Here is a tiny trained network, its code and every weight. The questions are about switching its units off for an input and a class, where a switched-off unit gives its printed mean instead of its output.

import numpy as np


def w(rows, s, z=0):
    codes = np.array(rows[::2]) - 128.0
    scale = np.full(codes.shape[1], s)
    scale[-1] = z or s
    return codes * scale


def norm(h):
    return h / np.sqrt((h * h).mean(-1, keepdims=True) + 1e-5)


def f(y):
    return np.maximum(y, 0)


def log_softmax(a):
    a = a - a.max(-1, keepdims=True)
    return a - np.log(np.exp(a).sum(-1, keepdims=True))


def net(x, mask):
    res = np.array(x, float).reshape(1, 2) / 4 @ E
    u = 0
    for l in range(3):
        y = f(norm(res) @ A[l][:, :-1].T + A[l][:, -1])
        res = res + np.where(mask[u : u + 6], y, B[l][:, -1]) @ B[l][:, :-1]
        u += 6
    return log_softmax(norm(res)[-1] @ U[:, :-1].T + U[:, -1])


A, B = {}, {}
E = w([
[188,228,41,98,154,234,145],'x0',
[83,241,97,185,3,152,127],'x1',
],0.0027)
A[0] = w([
[124,25,75,4,161,145,119,104],'L0N1',
[44,110,137,81,87,43,92,154],'L0N2',
[155,147,127,92,159,163,95,70],'L0N3',
[176,155,157,159,131,40,103,1],'L0N4',
[167,170,153,125,176,108,201,57],'L0N5',
[153,158,114,131,186,108,191,81],'L0N6',
],0.0042,0.00086)
B[0] = w([
[142,98,112,114,133,14,153,252],'L0N1',
[98,131,79,111,202,157,102,234],'L0N2',
[118,147,174,253,237,209,149,182],'L0N3',
[153,48,110,187,161,143,42,157],'L0N4',
[136,94,143,98,90,87,131,161],'L0N5',
[129,106,125,129,90,101,147,171],'L0N6',
],0.0048,0.0031)
A[1] = w([
[78,121,219,149,148,116,20,94],'L1N1',
[136,80,254,59,104,104,100,187],'L1N2',
[213,148,166,123,191,132,138,86],'L1N3',
[146,128,86,56,129,118,51,23],'L1N4',
[68,145,92,113,126,154,110,207],'L1N5',
[138,133,57,105,88,142,139,1],'L1N6',
],0.0047,0.00081)
B[1] = w([
[70,60,92,243,169,188,83,255],'L1N1',
[161,255,98,126,31,200,169,232],'L1N2',
[115,129,46,184,26,125,122,239],'L1N3',
[126,99,160,141,109,39,177,141],'L1N4',
[79,117,107,101,124,194,114,231],'L1N5',
[120,131,162,69,81,180,122,179],'L1N6',
],0.0046,0.0023)
A[2] = w([
[179,76,174,103,191,100,214,31],'L2N1',
[40,193,199,185,121,136,67,158],'L2N2',
[144,61,253,117,199,87,80,35],'L2N3',
[136,113,135,179,220,134,163,127],'L2N4',
[122,213,172,129,80,228,128,47],'L2N5',
[222,93,191,150,45,118,226,1],'L2N6',
],0.0043,0.00059)
B[2] = w([
[146,74,220,123,128,144,80,202],'L2N1',
[225,118,100,158,233,193,83,231],'L2N2',
[94,241,81,131,46,154,217,182],'L2N3',
[73,164,234,88,53,111,167,202],'L2N4',
[83,117,232,3,68,66,71,253],'L2N5',
[192,154,87,39,223,225,82,166],'L2N6',
],0.0049,0.0033)
U = w([
[29,58,82,255,216,223,27,171],'0',
[139,200,105,173,149,58,108,3],'1',
[127,212,107,167,189,60,112,6],'2',
[121,143,90,145,154,89,103,14],'3',
[78,228,192,31,38,205,35,189],'4',
[209,188,28,209,124,205,222,141],'5',
[236,38,177,55,203,74,166,182],'6',
[40,83,204,168,62,46,214,170],'7',
],0.0085,0.0059)

Each question gives the input, the list of numbers given to net, and the class t.
The units are the neurons (one row each of A and B). Each row of codes is followed by its name. A weight is (code - 128) times the scale printed after its matrix; where a second scale follows, it is the last column's (A, B and U).
mask holds one flag per neuron, layer by layer. A switched-off neuron (its flag False) gives its mean, the last column of its row in B, instead of its output. The means were averaged over made-up inputs and are rounded, as every weight is.
A unit's drop is (log p(t) with every unit on - log p(t) with that unit switched off) / (log p(t) with every unit on - log p(t) with every unit switched off).
The circuit of an input: a set's keep is (log p(t) with only the set's units on - log p(t) with every unit switched off) / (log p(t) with every unit on - log p(t) with every unit switched off). Starting from the 12 units with the biggest drops (on a tie, the unit counted first), units are removed one at a time, each time the one whose removal leaves the highest keep (on an exact tie, the one counted first), for as long as the keep stays at least 0.8.
units of the circuit, in order: the units of the circuit, biggest drop first
top k neurons: the k neurons with the biggest drops, biggest first
k most important neurons of layer l: the k neurons of layer l with the biggest drops, biggest first
drop of u: that unit's drop, to one decimal
input [-5,-7], class 7: units of the circuit, in order -> [L2N3]
input [2,-1], class 5: top 4 neurons -> [L1N3; L2N5; L0N2; L0N3]
input [-5,-8], class 7: top 2 neurons -> [L2N3; L2N2]
input [6,-3], class 5: top 2 neurons -> [L1N3; L0N3]
input [-3,-5], class 7: top 2 neurons -> [L2N2; L2N3]
input [3,-2], class 5: top 3 neurons -> [L1N3; L2N5; L0N3]
input [-4,-7], class 7: top 2 neurons -> [L2N3; L2N2]
input [1,-1], class 6: 2 most important neurons of layer 0 -> [L0N1; L0N2]
input [-3,-2], class 7: 2 most important neurons of layer 0 -> [L0N3; L0N1]
input [-4,-5], class 7: drop of L2N3 -> 0.2
input [-5,-6], class 7: drop of L2N3 -> 0.3
input [-6,-8], class 7: drop of L2N3 -> 0.4
